Table B holds the same points as the rows below and some others, measured another way and shuffled. Each row below is followed by which row of B it is.
B (72 x 29):
-34, 23, 5, -42, 137, -14, 35, -25, 67, 130, 44, 22, 44, 88, -132, 86, -134, 73, -35, 84, 122, -70, 37, 101, -76, 61, 53, 31, 63
-89, -82, 40, -5, -29, -64, 127, -143, -67, -74, 119, -175, -158, 220, 9, 36, -19, -50, -65, 15, -234, 156, -23, 44, -6, -133, -41, -170, 170
-132, 6, -15, 84, -186, -79, 166, 307, 75, 104, -218, -59, -29, -4, -165, 138, 47, -87, -73, 101, -163, 64, 11, 151, -17, 7, -94, -92, 359
-10, -149, 274, -128, 252, -70, 39, -412, 80, -132, 339, 13, 66, 231, 131, 179, -66, 128, 1, 99, 163, 10, 125, -93, 78, -73, 3, 71, -166
-158, -32, -42, 92, -144, -121, 105, 139, -238, -41, 32, -278, -246, 187, 125, -27, 63, -193, -90, 26, -299, 126, -57, -45, -64, -221, -10, -166, 220
-29, 195, -33, -429, 341, -5, -128, -181, 128, -11, 495, -19, 160, -2, -96, -317, -87, 35, 372, 121, 228, -101, 241, 281, -85, 81, 71, 265, -526
-215, -4, -56, 17, -148, -114, 95, 398, 30, 74, -169, -132, -107, -20, -191, 0, -58, -87, -77, 106, -163, 63, 50, 187, -44, 47, -42, -129, 321
-201, -42, 188, 113, -288, -113, 124, 428, -101, -23, -132, -38, -57, -12, 71, 213, 124, -110, -102, 115, -201, 68, 35, -97, -5, -95, -122, 21, 249
-129, -104, 76, -32, -254, -193, 251, 202, -50, -41, -123, -283, -75, -167, -71, -20, 110, -270, 112, 78, -530, 90, 8, 103, -95, -136, -121, -172, 248
81, 280, -83, 5, -113, 175, 198, 286, 12, 184, -207, 160, 81, -70, -266, 42, -13, -64, 126, 139, 14, 22, -82, 268, -210, 77, -105, 81, 102
40, -67, 108, -47, 143, 38, 13, -504, 142, 43, 293, 57, 144, 286, 55, 212, 31, 98, -35, -22, 15, 41, 26, -2, 78, -104, 21, 16, -11
244, 99, 90, -159, 419, 94, -12, -462, -95, 235, 301, 133, 283, 1, -5, 80, -170, 99, 193, 35, 257, -352, -53, -114, -315, -35, 219, 313, -407
131, 119, 73, -314, 366, 98, -81, -368, 143, 162, 363, 159, 347, -51, -125, -38, -154, 108, 282, 72, 251, -230, 103, 130, -171, 89, 137, 286, -433
-154, 112, -71, 194, -315, 80, 87, 215, -118, 93, -74, 17, -175, 281, -74, 159, 92, -14, -243, -47, -268, 232, -113, 77, -5, -93, -109, -112, 425
-96, 67, 58, 133, -204, -109, 242, 342, -12, 81, -226, -4, -60, -10, -165, 232, 107, -12, -92, 111, -127, 42, 1, 66, -56, -4, -171, 32, 338
10, -91, 8, 56, 223, -215, 147, -170, -21, 137, 7, -177, -10, 85, -22, 169, -53, 12, -71, 79, 57, -191, 6, -82, -94, -81, 86, -6, 121
63, 147, -83, -15, 115, 92, 79, -12, -44, 217, -10, 64, 35, 68, -197, 39, -152, 44, 8, 52, 81, -88, -79, 133, -214, 48, 67, 57, 49
77, 128, 116, -131, 286, -88, 55, 74, 79, 265, 9, 153, 297, -240, -215, 158, -111, 140, 160, 173, 338, -407, 113, 13, -239, 161, 82, 404, -213
-254, -14, -53, 159, -169, -188, 115, 402, -126, 78, -170, -184, -252, 113, -108, 94, -14, -36, -244, 51, -181, 53, -2, 27, -52, -31, -38, -112, 427
-52, -45, -15, 7, 83, 45, 5, -305, 32, 59, 191, -16, -61, 343, -47, 112, -102, 99, -165, -45, -41, 112, -35, 72, 23, -57, 48, -121, 166
-149, -49, 10, -89, 121, -23, -12, 76, 164, 5, 50, -13, -34, 168, -107, 17, -190, 66, -76, 143, 189, 59, 123, 182, 60, 102, 33, -89, 100
-213, -54, 167, -106, -235, -74, -40, 337, -158, 107, 29, -67, 68, -261, -94, -14, -52, -121, 47, -8, -426, -93, 24, -28, -218, -15, 58, 71, 67
-119, 11, -122, 172, -164, -221, 241, 350, -250, 54, -217, -356, -244, 13, 47, -15, 106, -289, -39, 107, -295, 3, -79, -28, -150, -207, -29, -158, 321
28, 45, 146, -111, 31, 11, -5, -108, -154, 179, 192, 41, 184, -132, -43, 65, -30, -5, 123, -34, -194, -203, -38, -95, -271, -66, 97, 220, -153
-208, 82, 218, 32, -87, -191, 222, 531, -141, -97, -116, 16, -251, -10, -214, 167, -78, 183, -142, 200, 78, 38, 117, 19, -98, 129, -207, 177, 179
129, 164, 152, -98, 438, -95, 148, 49, -56, 96, 52, 132, 100, -75, -114, 143, -192, 198, 128, 275, 592, -345, 102, -62, -255, 133, 36, 411, -317
-1, 60, -72, 27, -35, -55, 125, 98, 92, 277, -149, -25, 142, -105, -217, 119, 23, -73, 36, 49, -125, -130, -26, 141, -143, 13, 17, 14, 216
-182, 119, 19, 45, -146, 15, -11, 361, 6, 217, -86, 142, 17, 14, -271, 170, -74, 133, -171, 18, -39, -24, 20, 117, -98, 140, -25, 117, 262
116, 43, 40, 6, 107, -111, 276, -29, 54, 153, -133, -38, 113, -109, -160, 175, 21, -36, 115, 143, 23, -165, -13, 62, -163, -13, -49, 88, 77
-15, -167, 97, 47, 88, -221, 271, -267, -99, -129, 79, -302, -192, 211, 108, 119, 41, -79, -43, 75, -175, 80, -11, -79, -4, -223, -66, -166, 153
-512, -146, 45, -128, -263, -276, -111, 445, -102, -250, 216, -391, -311, 107, 136, -245, 49, -203, -73, 60, -413, 253, 222, 80, 141, -120, -42, -185, 152
29, -23, -50, 88, 201, -127, 162, -142, 6, 184, -56, -97, -31, 136, -130, 182, -95, 68, -114, 62, 98, -134, -37, 12, -105, -20, 65, -27, 205
-73, -2, -88, -83, 105, -41, -68, -1, -97, 175, 121, -150, 40, 3, -4, -107, -120, -129, 58, 19, -87, -151, -10, 21, -184, -70, 197, -23, -31
-33, -10, 167, -185, 129, -22, -8, 83, -120, 53, 129, -9, 99, -155, -27, -52, -191, -40, 157, 120, 21, -185, 52, -35, -243, 26, 116, 146, -218
139, 133, 149, 35, 26, 13, 114, -151, -227, 247, 111, 115, 184, -85, -44, 244, 73, 49, 68, -40, -133, -254, -121, -196, -322, -116, 36, 329, -92
-59, -49, 25, 78, -127, -19, 97, -15, -243, 29, 45, -172, -116, 129, 117, 40, 22, -174, -47, -14, -327, 62, -120, -95, -133, -220, 32, -131, 161
48, -143, 273, -42, 183, -27, 72, -445, 35, -67, 282, 38, 102, 234, 167, 267, 1, 96, -22, 55, 83, -10, 45, -164, 49, -133, 3, 67, -97
220, 163, -7, -271, 383, 109, 114, -272, 272, 229, 77, 195, 315, -132, -397, 0, -240, 149, 288, 152, 328, -222, 66, 340, -220, 233, 54, 201, -241
-90, -162, 48, -6, 116, -125, 143, -272, 83, -150, 140, -200, -172, 349, 54, 87, -43, 11, -111, 85, -21, 190, 57, 72, 141, -115, -57, -231, 180
165, -17, 212, -135, 476, -80, 100, -450, 69, 69, 256, 97, 186, 80, -28, 222, -144, 227, 93, 137, 408, -271, 90, -101, -115, 30, 74, 281, -291
259, 407, 75, -175, 146, 181, 158, 21, 65, 272, 40, 369, 384, -249, -318, 110, 19, 123, 360, 147, 261, -262, 17, 189, -329, 157, -82, 520, -344
-113, 168, -101, -128, -21, -21, 16, 125, -24, -20, 177, -118, -50, 95, -13, -181, 74, -124, 150, 93, -65, 84, 86, 198, -35, -68, -38, 39, -77
-327, -171, 264, 29, -180, -285, 6, 438, -274, -67, 28, -207, -171, -84, 112, 99, -12, -71, -145, 77, -278, -66, 97, -252, -97, -98, 13, 55, 139
-152, -131, -16, 95, 17, -148, 122, -76, -105, -52, 53, -247, -283, 314, 20, 77, -78, -4, -224, 17, -146, 139, -24, -7, 24, -126, 5, -234, 307
-303, 27, 26, -57, -250, -150, 0, 537, -142, -47, 4, -201, -127, -90, 21, -133, 62, -214, 43, 110, -280, 60, 109, 63, -63, -64, -40, -9, 96
-140, -240, 31, 107, -174, -60, 189, 264, -43, -159, -238, -291, -189, 131, 238, 5, -30, -392, -44, 220, -187, 228, -36, 9, 69, -207, -19, -446, 320
-233, -93, -89, 77, -121, -214, 86, 292, 38, 125, -168, -239, -118, 18, -133, 46, -15, -112, -141, 62, -228, 9, 47, 116, -7, -23, 13, -186, 410
-199, 6, -3, -66, 105, -71, -107, 138, -81, 56, 169, -64, -100, 149, -40, -36, -173, 65, -112, 55, 86, -42, 87, 24, -67, 35, 113, 33, 19
-81, -11, 8, 91, -158, -145, 196, 86, -323, -46, 26, -298, -225, 93, 131, -13, 119, -226, -4, 20, -403, 69, -97, -113, -154, -276, -42, -99, 156
142, 179, -29, 114, -10, 168, 140, -111, 57, 249, -62, 214, 176, 152, -116, 283, 68, 52, -26, 33, 80, -27, -116, 73, -93, -35, -42, 107, 142
122, -23, -31, -34, 212, -155, 240, -184, -26, 118, -30, -212, 50, -66, -49, 23, -25, -136, 167, 123, -30, -187, -28, 24, -199, -109, 59, -16, -4
36, 126, -18, -220, 284, 43, -90, -326, 11, 25, 436, -9, 122, 177, 81, -120, -31, 11, 196, 58, 177, -73, 97, 74, -67, -73, 104, 172, -370
188, 257, -69, -219, 405, 44, 41, -239, -153, 94, 317, -19, 108, 17, 1, -187, -99, -22, 333, 133, 290, -236, 17, 53, -303, -51, 122, 294, -500
-49, -43, 119, -93, 131, -73, 54, -89, 180, 122, 62, 68, 142, 0, -203, 178, -106, 148, -18, 75, 80, -98, 100, 106, -31, 109, 8, 92, 66
-156, 86, 277, -79, -254, -78, 188, 446, -82, -78, -57, 77, -36, -185, -195, 119, 38, 41, 64, 135, -214, 70, 94, 76, -125, 75, -233, 192, 74
426, 344, -205, 43, 469, 100, 282, -343, -93, 303, -14, 83, 142, 101, -115, 87, -48, 24, 222, 155, 472, -311, -160, 57, -357, -58, 76, 254, -227
-50, -184, 13, 41, 73, -186, 187, -316, -20, -6, 80, -277, -150, 213, -10, 106, -21, -34, -111, -11, -252, 67, -34, 0, -6, -161, 4, -229, 264
-105, -113, 155, 33, -189, -92, 96, 19, -221, -18, 77, -175, -65, 23, 129, 81, 77, -172, -22, -14, -430, 46, -59, -149, -111, -221, -5, -69, 134
126, 24, 152, -115, 470, -40, -19, -381, 123, 194, 255, 176, 279, 77, -52, 248, -148, 258, 43, 109, 480, -336, 103, -85, -104, 77, 148, 334, -268
-129, 101, -107, 52, 83, -29, -57, 203, -177, 116, 67, -76, -124, 195, 38, -24, -104, -22, -113, 77, 133, -66, -5, -21, -120, -47, 117, 38, 49
-201, 36, 227, -1, -155, 21, -124, 250, 66, 215, 52, 280, 195, -28, -184, 321, -35, 227, -189, -21, -31, -99, 89, -36, -44, 145, -1, 264, 152
-48, -53, 100, 91, 114, -146, 113, 28, -105, 50, 3, -79, -59, 129, 73, 204, -33, 20, -113, 113, 114, -107, 12, -157, -70, -88, 32, 56, 91
-256, -85, 33, 95, -222, -135, 60, 200, -107, -61, 23, -197, -215, 209, 72, 70, 80, -102, -183, 18, -298, 189, 21, -9, 62, -150, -68, -168, 326
-248, 157, -137, 13, -170, -132, 35, 628, -273, 39, -73, -232, -230, -45, -22, -208, 9, -219, 23, 123, -171, 2, 32, 73, -187, -60, 5, 5, 108
11, 54, -100, 146, 226, -177, 148, 39, -21, 267, -137, -71, -34, 102, -158, 217, -84, 100, -157, 101, 239, -243, -20, -21, -142, 19, 75, 78, 223
-216, 14, -81, 62, -174, -56, 64, 393, 52, 129, -189, -71, -91, 38, -204, 49, -65, -55, -141, 80, -135, 77, 19, 200, -24, 64, -27, -137, 382
47, -153, -40, -6, 167, -247, 353, -354, -61, -115, 39, -435, -229, 161, 11, -32, 4, -163, 69, 91, -232, 76, -38, 62, -60, -220, -45, -278, 162
63, 69, 71, 27, 19, -1, 134, -197, 109, 165, 55, 107, 180, 81, -98, 270, 123, 72, 11, 20, -24, -58, -4, 36, -32, -46, -65, 142, 87
-157, -118, 137, 126, -250, -178, 244, 138, -69, -140, -74, -204, -180, 142, 99, 183, 185, -141, -105, 89, -330, 216, 10, -41, 78, -198, -187, -155, 334
-60, -1, 155, -87, 63, -133, 91, 57, 89, -31, 96, -31, 114, -17, 59, 107, 98, -51, 122, 180, 92, -61, 159, 8, 19, -50, -63, 151, -96
-109, -163, 70, 160, -137, -149, 223, -107, 36, -47, -51, -168, -149, 266, 27, 263, 111, -38, -208, 23, -256, 194, -23, -5, 121, -167, -131, -227, 424
166, 189, -28, -223, 422, -32, 75, -121, 52, 283, 99, 75, 238, -210, -313, -40, -217, 120, 268, 141, 323, -401, 60, 149, -344, 167, 141, 328, -308
Rows of B count from 0, top down.

40, -165, -25, 106, 153, 16, -95, -34, -42, 73, -41, -62, 163, 17, 149, -275, 220, -313, -38, -36, -416, -227, -21, -189, -191, -211, -15, 16 | 15
-23, 39, -75, 114, -67, -37, -92, -121, 59, 17, 71, 76, 109, 86, 202, 87, -22, 70, -17, 26, 115, 121, -118, 198, 6, 76, 62, -185 | 48
-214, -89, -114, 69, 61, 167, -265, -197, 203, -243, -12, -5, 100, 45, 119, -94, 251, 115, -105, -204, -166, -139, -204, 18, -316, -20, -29, 4 | 55
584, 16, 75, 147, 227, 157, -423, 40, 192, -13, -83, 265, 399, 242, 78, -297, 231, -477, -42, 96, -104, -251, 85, -130, -108, -315, -489, -105 | 59
-67, -133, -61, 188, -122, -49, -48, -120, 27, 78, 5, 18, 150, 117, 229, 69, 84, 73, -63, 62, 34, 79, -99, 124, -45, 91, 118, -120 | 22
283, -4, 106, 27, 301, 234, -132, -97, 208, -45, -48, 78, 92, 162, -14, -330, 181, -307, 11, -37, -155, -299, -90, 60, -132, -175, -144, -67 | 57
144, -358, 206, 5, 110, 156, 130, -36, 292, 34, -46, 51, 123, 83, -41, 79, 65, -51, -164, 62, 111, 273, 32, -73, -69, -145, 118, 320 | 69
108, -36, -49, -4, 38, -73, -4, -37, -33, 58, -32, 18, 88, -95, 173, 90, -29, -180, -14, 10, -166, 14, 90, -141, -77, -167, -50, 54 | 39
85, 35, -230, 161, -163, -19, -33, 34, -133, 137, -5, 164, 38, -8, 182, 150, -91, 175, 57, 61, 120, -79, 5, 172, 124, 240, -137, -293 | 16
-82, -185, -109, 36, -38, 9, 147, 68, -89, 113, -30, 43, -57, -198, 63, 134, -102, 98, -21, -41, -67, 84, 39, -61, 9, 28, 59, 68 | 70
175, 13, -32, 69, 94, -118, -182, 26, 19, 227, 111, 213, 171, 220, 166, -126, -4, -207, 12, 20, -106, 80, -14, -31, -105, -239, -301, -25 | 47
122, -168, 150, 228, 44, -82, -87, -125, 129, 278, -16, 160, 172, 401, 143, -216, 135, -170, -45, 128, 21, 55, -179, 229, -88, -114, -4, -128 | 32
484, -195, 270, 136, 209, 269, -259, 18, 422, -82, -65, 266, 393, 259, -63, -167, 172, -295, -173, 123, 215, 156, 22, -28, -44, -275, -185, 94 | 51
89, -226, 191, 74, 100, 77, 24, -59, 265, 123, -19, 182, 58, 209, -32, -50, 12, -39, -94, 34, 156, 234, -118, 157, -63, -135, 32, 106 | 12
-27, 21, -38, 110, 17, -74, -9, -178, 16, 180, 85, 13, 33, 249, 215, -96, 65, -25, 43, 30, -51, -57, -180, 248, -71, 49, 61, -206 | 11
50, -220, -21, 226, -162, -20, 53, -101, -20, 78, -142, -20, 167, 17, 216, 127, 105, 11, -82, 155, 43, -12, -3, 87, 39, 141, 204, -139 | 50
201, -242, 147, -9, 349, 316, -41, 61, 230, -33, -56, 101, 70, 39, -165, -333, 167, -258, -69, -99, -194, -143, -23, -135, -150, -266, -125, 200 | 10
-30, -114, -185, 176, -194, -54, -84, -49, -99, -16, -60, -22, 212, -109, 289, 198, 78, 48, -77, 64, -58, -3, 55, -84, -21, 102, 65, -112 | 66
198, -33, 109, 104, 112, 138, -348, -156, 380, -162, 24, 180, 319, 274, 104, -82, 186, -125, -133, 3, 127, 122, -120, 70, -182, -194, -149, 1 | 52
-357, -101, -347, 87, -74, -124, 82, -11, -302, 231, 193, -157, -30, -26, 284, -72, 76, 152, 48, -112, -395, -137, -96, -67, -99, 162, 89, -90 | 31
65, 26, -176, 74, -75, 92, -5, 144, -49, 62, 32, 271, -58, -146, 4, 158, -240, 223, 43, -24, 219, 105, 3, 158, 177, 163, -158, -178 | 13
-131, -26, -81, -44, 329, 171, 79, -122, 63, 197, 283, -102, -113, 348, 29, -494, 207, -32, 106, -179, -345, -304, -285, 166, -194, 29, -18, -51 | 21
-28, -106, -139, 43, 273, 120, -230, 26, -62, -32, 14, -62, 141, -52, 102, -434, 289, -329, -20, -197, -627, -385, -34, -329, -299, -273, -185, 49 | 64
68, -133, 29, -116, 290, 227, 72, -64, 199, 18, 68, -6, -40, 113, -63, -187, 129, -74, -13, -141, -201, -133, -55, -68, -198, -136, -102, 209 | 7
-5, 104, -95, -246, 231, 225, -19, 19, 181, -204, 83, 139, -171, -239, -113, 94, -179, 88, 27, -281, -42, 50, 1, -70, -120, -150, -221, 197 | 54
66, -50, -38, 34, 46, -104, -38, -75, -18, 136, 2, 37, 86, 49, 192, 1, 23, -168, -9, 8, -185, -10, 14, -73, -129, -169, -75, 18 | 61
280, -101, 63, -65, 200, 69, -34, -2, 136, 50, -20, 81, 125, 44, 43, -32, 55, -264, -44, -3, -152, -16, 119, -210, -134, -282, -205, 208 | 3
11, -30, -19, 9, 89, 0, -127, -29, 104, 30, -3, 187, 17, 13, 54, -14, -41, -42, -29, -101, -58, 76, -65, 8, -154, -190, -174, 48 | 1
-495, -17, -391, -72, 32, -33, 219, 70, -243, 297, 415, -52, -273, 18, 101, -82, -131, 417, 130, -261, -247, 43, -201, 87, -42, 247, 9, -16 | 27
-383, -193, -227, 31, -82, -32, 254, -98, -7, 342, 485, -148, 6, 404, 231, 30, 67, 455, -6, -26, 52, 299, -222, 184, -21, 353, 224, 51 | 44
428, -75, 178, -14, 198, 529, -131, 63, 422, -432, -296, 307, 52, -287, -295, 94, -60, -50, -106, -57, 339, -29, 82, 54, 77, -87, -147, 50 | 40
-214, -215, -180, -26, 10, -114, 104, -16, -42, 351, 234, 19, -32, 251, 157, -1, 48, 197, -11, -101, -204, 113, -67, -79, -212, -10, -154, 216 | 20
-371, -50, -277, -117, 124, 1, 400, 109, -249, 394, 407, -93, -335, 17, 27, -136, -180, 285, 166, -194, -240, 31, -162, 107, 56, 214, 112, 15 | 60
240, 97, -110, -41, 24, -52, -190, -64, 30, -81, -50, 82, 183, -96, 228, 186, -7, -195, -17, -10, -136, -51, 162, -209, -131, -213, -271, 35 | 25
